Here is a tiny trained network, its code and every weight. The questions are about switching its units off for an input and a class, where a switched-off unit gives its printed mean instead of its output.

import numpy as np


def w(rows, s, z=0):
    codes = np.array(rows[::2]) - 128.0
    scale = np.full(codes.shape[1], s)
    scale[-1] = z or s
    return codes * scale


def norm(h):
    return h / np.sqrt((h * h).mean(-1, keepdims=True) + 1e-5)


def f(y):
    return y / 2 * (1 + np.tanh(0.7978845608 * (y + 0.044715 * y**3)))


def log_softmax(a):
    a = a - a.max(-1, keepdims=True)
    return a - np.log(np.exp(a).sum(-1, keepdims=True))


def net(x, mask):
    res = np.array(x, float).reshape(1, 8) / 4 @ E
    u = 0
    for l in range(4):
        y = f(norm(res) @ A[l][:, :-1].T + A[l][:, -1])
        res = res + np.where(mask[u : u + 10], y, B[l][:, -1]) @ B[l][:, :-1]
        u += 10
    return log_softmax(norm(res)[-1] @ U[:, :-1].T + U[:, -1])


A, B = {}, {}
E = w([
[127,131,126],'x0',
[128,128,128],'x1',
[129,129,128],'x2',
[129,127,128],'x3',
[133,128,128],'x4',
[172,40,157],'x5',
[106,65,23],'x6',
[2,79,153],'x7',
],0.0041)
A[0] = w([
[105,85,114,114],'0.n0',
[113,129,149,119],'0.n1',
[62,56,163,122],'0.n2',
[154,41,55,2],'0.n3',
[192,161,144,134],'0.n4',
[118,126,140,123],'0.n5',
[66,144,96,136],'0.n6',
[92,108,2,157],'0.n7',
[131,144,100,136],'0.n8',
[149,165,207,61],'0.n9',
],0.0084,0.0039)
B[0] = w([
[26,208,165,144],'0.n0',
[134,90,153,131],'0.n1',
[43,125,67,217],'0.n2',
[161,91,182,157],'0.n3',
[93,224,91,192],'0.n4',
[127,113,153,128],'0.n5',
[149,231,183,174],'0.n6',
[144,71,2,254],'0.n7',
[92,202,128,139],'0.n8',
[137,112,102,165],'0.n9',
],0.0045,0.003)
A[1] = w([
[57,116,228,170],'1.n0',
[147,205,150,10],'1.n1',
[75,149,188,104],'1.n2',
[92,236,163,136],'1.n3',
[55,125,249,207],'1.n4',
[255,121,166,252],'1.n5',
[240,125,20,77],'1.n6',
[51,158,170,124],'1.n7',
[104,58,82,237],'1.n8',
[205,106,145,243],'1.n9',
],0.0076,0.0021)
B[1] = w([
[217,75,84,217],'1.n0',
[111,143,153,150],'1.n1',
[249,72,102,164],'1.n2',
[100,226,117,225],'1.n3',
[252,101,18,247],'1.n4',
[18,134,226,248],'1.n5',
[138,11,93,252],'1.n6',
[254,154,211,187],'1.n7',
[28,88,219,226],'1.n8',
[14,69,220,192],'1.n9',
],0.0049,0.0032)
A[2] = w([
[239,102,79,176],'2.n0',
[205,138,25,253],'2.n1',
[140,133,4,22],'2.n2',
[179,139,203,62],'2.n3',
[45,161,148,40],'2.n4',
[101,98,143,151],'2.n5',
[108,119,139,105],'2.n6',
[102,124,100,1],'2.n7',
[169,162,53,92],'2.n8',
[137,155,255,84],'2.n9',
],0.007,0.0014)
B[2] = w([
[150,181,191,224],'2.n0',
[200,135,162,255],'2.n1',
[207,160,2,186],'2.n2',
[108,143,105,138],'2.n3',
[207,149,114,152],'2.n4',
[143,85,145,160],'2.n5',
[141,69,109,129],'2.n6',
[104,106,86,115],'2.n7',
[219,140,92,163],'2.n8',
[91,146,177,176],'2.n9',
],0.0055,0.0026)
A[3] = w([
[144,150,134,190],'3.n0',
[236,150,122,83],'3.n1',
[72,164,146,168],'3.n2',
[134,99,142,92],'3.n3',
[216,144,108,226],'3.n4',
[74,108,61,92],'3.n5',
[106,153,119,59],'3.n6',
[3,121,62,250],'3.n7',
[129,65,80,83],'3.n8',
[226,63,128,146],'3.n9',
],0.0065,0.0013)
B[3] = w([
[117,129,157,152],'3.n0',
[90,95,71,211],'3.n1',
[125,208,124,150],'3.n2',
[106,85,131,129],'3.n3',
[94,73,201,229],'3.n4',
[138,212,40,167],'3.n5',
[136,120,158,111],'3.n6',
[95,253,105,250],'3.n7',
[120,173,81,179],'3.n8',
[159,98,192,222],'3.n9',
],0.0043,0.0024)
U = w([
[121,251,182,166],'0',
[176,119,45,219],'1',
[245,180,149,173],'2',
[87,195,57,95],'3',
[64,150,244,129],'4',
[69,51,157,148],'5',
[228,31,180,1],'6',
[45,84,98,47],'7',
],0.015,0.0025)

Each question gives the input, the list of numbers given to net, and the class t.
The units are the neurons (one row each of A and B). Each row of codes is followed by its name. A weight is (code - 128) times the scale printed after its matrix; where a second scale follows, it is the last column's (A, B and U).
mask holds one flag per neuron, layer by layer. A switched-off neuron (its flag False) gives its mean, the last column of its row in B, instead of its output. The means were averaged over made-up inputs and are rounded, as every weight is.
A unit's drop is (log p(t) with every unit on - log p(t) with that unit switched off) / (log p(t) with every unit on - log p(t) with every unit switched off).
unit that matters most: the unit with the biggest drop
k most important neurons: the k neurons with the biggest drops, biggest first
top k neurons in layer l: the k neurons of layer l with the biggest drops, biggest first
drop when u is switched off: that unit's drop, to one decimal
input [-4,4,-2,2,3,-1,6,8], class 3: unit that matters most -> 3.n7
input [7,2,7,-4,3,-1,5,7], class 3: top 2 neurons in layer 0 -> [0.n6; 0.n0]
input [-6,1,-6,4,7,6,-3,7], class 6: 2 most important neurons -> [1.n4; 0.n7]
input [5,-7,5,5,-7,-1,1,7], class 3: 4 most important neurons -> [0.n2; 1.n8; 0.n7; 0.n3]
input [-2,4,-2,5,8,-2,2,6], class 3: 2 most important neurons -> [0.n7; 0.n2]
input [-2,5,4,-3,1,5,0,5], class 6: 3 most important neurons -> [0.n7; 1.n4; 1.n5]
input [3,-2,8,-8,0,0,-1,-3], class 0: 2 most important neurons -> [0.n7; 0.n4]
input [2,-5,-6,3,6,3,0,5], class 6: 2 most important neurons -> [0.n7; 1.n4]
input [-4,-6,6,-5,5,-7,-2,1], class 2: top 2 neurons in layer 0 -> [0.n7; 0.n4]
input [-4,3,-7,3,-1,1,0,-5], class 4: top 2 neurons in layer 1 -> [1.n5; 1.n4]
input [-6,4,7,-8,-4,6,-1,8], class 6: top 3 neurons in layer 1 -> [1.n4; 1.n0; 1.n5]
input [2,-7,-2,4,-5,8,3,3], class 7: 2 most important neurons -> [0.n2; 2.n1]
input [5,-4,-3,6,6,-1,-5,-7], class 0: 2 most important neurons -> [0.n4; 1.n8]
input [2,5,0,-1,-2,-5,-4,8], class 2: unit that matters most -> 1.n4
input [7,-6,3,6,-1,3,1,1], class 7: 2 most important neurons -> [1.n8; 0.n2]
input [-2,3,-1,-4,-8,4,-2,8], class 6: 2 most important neurons -> [1.n4; 0.n7]
input [-4,-4,1,-2,-7,7,8,-1], class 5: top 2 neurons in layer 1 -> [1.n8; 1.n4]
input [-3,-4,-4,6,-5,2,-1,-6], class 4: drop when 0.n7 is switched off -> 0.2
input [5,6,0,-4,5,5,6,-2], class 5: drop when 0.n3 is switched off -> 0.2
input [7,3,0,-8,-3,1,5,-7], class 5: unit that matters most -> 1.n6
input [-4,7,-1,5,-3,-7,-1,2], class 2: drop when 1.n3 is switched off -> -0.1
input [-5,6,6,2,-2,0,-8,4], class 2: drop when 1.n2 is switched off -> 0.0
input [3,6,-6,-3,8,7,-2,6], class 6: 2 most important neurons -> [0.n7; 1.n4]
